Here is a tiny trained network, its code and every weight. The questions are about switching its units off for an input and a target symbol, where a switched-off unit gives its printed mean instead of its output.

import numpy as np


def w(rows, s, z=0):
    codes = np.array(rows[::2]) - 128.0
    scale = np.full(codes.shape[1], s)
    scale[-1] = z or s
    return codes * scale


def norm(h):
    return h / np.sqrt((h * h).mean(-1, keepdims=True) + 1e-5)


def f(y):
    return np.maximum(y, 0)


def softmax(a):
    e = np.exp(a - a.max(-1, keepdims=True))
    return e / e.sum(-1, keepdims=True)


def log_softmax(a):
    a = a - a.max(-1, keepdims=True)
    return a - np.log(np.exp(a).sum(-1, keepdims=True))


def net(x, mask):
    ids = ['βγεζηθπστφψ'.index(c) for c in x.split()]
    T = len(ids)
    res = E[ids] + P[:T]
    q, k, v = (norm(res) @ M[0].T for M in (Q, K, V))
    z = softmax(np.where(np.tri(T) > 0, q @ k.T / 3**0.5, -1e9)) @ v
    res = res + np.where(mask[0], z, O[0][:, -1]) @ O[0][:, :-1]
    y = f(norm(res) @ A[0][:, :-1].T + A[0][:, -1])
    res = res + np.where(mask[1:9], y, B[0][:, -1]) @ B[0][:, :-1]
    return log_softmax(norm(res)[-1] @ U[:, :-1].T + U[:, -1])


Q, K, V, O, A, B = {}, {}, {}, {}, {}, {}
E = w([
[155,160,162,96],'β',
[172,135,127,50],'γ',
[141,180,254,160],'ε',
[105,120,192,135],'ζ',
[203,141,42,188],'η',
[209,141,117,81],'θ',
[108,52,141,64],'π',
[64,147,116,123],'σ',
[125,78,126,180],'τ',
[167,55,68,93],'φ',
[110,34,119,121],'ψ',
],0.0075)
P = w([
[212,121,132,112],'0',
[216,117,107,113],'1',
[213,105,152,133],'2',
[207,119,115,145],'3',
[243,104,140,131],'4',
[243,83,151,153],'5',
[255,98,153,160],'6',
[252,100,174,146],'7',
],0.0011)
Q[0] = w([
[2,196,156,176],'h1',
[70,138,148,128],'h1',
[151,112,96,135],'h1',
],0.0093)
K[0] = w([
[254,123,127,195],'h1',
[177,115,130,146],'h1',
[98,117,116,126],'h1',
],0.012)
V[0] = w([
[196,68,148,110],'h1',
[254,83,200,167],'h1',
[184,33,226,106],'h1',
],0.0029)
O[0] = w([
[62,197,64,123,220],'h1',
[16,200,4,176,190],'h1',
[77,176,84,81,251],'h1',
],0.0034,0.0023)
A[0] = w([
[34,200,130,108,74],'n1',
[132,106,48,68,61],'n2',
[171,255,125,145,163],'n3',
[248,102,172,183,89],'n4',
[18,165,168,205,207],'n5',
[38,60,50,118,115],'n6',
[75,161,248,17,249],'n7',
[228,179,118,18,61],'n8',
],0.0049,0.0019)
B[0] = w([
[159,75,140,128,158],'n1',
[127,185,138,109,242],'n2',
[30,75,164,179,202],'n3',
[59,106,158,86,170],'n4',
[254,34,139,104,193],'n5',
[185,204,244,109,254],'n6',
[66,78,11,124,245],'n7',
[127,175,191,209,226],'n8',
],0.0044,0.0032)
U = w([
[123,132,254,81,135],'β',
[121,10,99,116,85],'γ',
[117,120,149,118,41],'ε',
[133,129,35,208,148],'ζ',
[63,195,122,99,140],'η',
[140,228,221,167,163],'θ',
[224,75,194,192,80],'π',
[227,177,104,44,75],'σ',
[25,128,138,161,252],'τ',
[31,93,118,20,142],'φ',
[86,95,208,161,207],'ψ',
],0.0094,0.0023)

Each question gives the input, a string of symbols that net reads in full, and the target symbol t.
The units are the heads (3 rows each of Q, K, V and O) and the neurons (one row each of A and B). Each row of codes is followed by its name. A weight is (code - 128) times the scale printed after its matrix; where a second scale follows, it is the last column's (O, A, B and U).
mask holds one flag per unit, heads first, then neurons. A switched-off unit (its flag False) gives its mean, the last column of its rows in O or B, instead of its output. The means were averaged over made-up inputs and are rounded, as every weight is.
A unit's drop is (log p(t) with every unit on - log p(t) with that unit switched off) / (log p(t) with every unit on - log p(t) with every unit switched off).
The circuit of an input: a set's keep is (log p(t) with only the set's units on - log p(t) with every unit switched off) / (log p(t) with every unit on - log p(t) with every unit switched off). Starting from all 9 units, units are removed one at a time, each time the one whose removal leaves the highest keep (on an exact tie, the one counted first), for as long as the keep stays at least 0.8.
circuit, biggest first: the units of the circuit, biggest drop first
most important unit: the unit with the biggest drop
top k neurons: the k neurons with the biggest drops, biggest first
drop when u is switched off: that unit's drop, to one decimal
input τ η β ψ ψ ε π β, target τ: circuit, biggest first	(n7, n3)
input θ τ π ζ τ θ, target θ: circuit, biggest first	(n8, n5)
input π τ σ η, target π: top 2 neurons	(n7, n4)
input φ φ η φ τ, target π: top 3 neurons	(n7, n5, n6)
input τ θ ε τ, target π: top 3 neurons	(n5, n6, n7)
input θ φ ζ τ γ, target η: top 2 neurons	(n8, n6)
input ε η φ φ φ ζ ε ψ, target β: drop when h1 is switched off	0.1
input ζ φ ψ φ ζ π τ φ, target σ: drop when n7 is switched off	0.1
input η φ ψ, target β: most important unit	n6
input φ ψ φ η τ η ζ σ, target π: drop when h1 is switched off	0.2
input η φ θ, target θ: drop when n8 is switched off	0.8
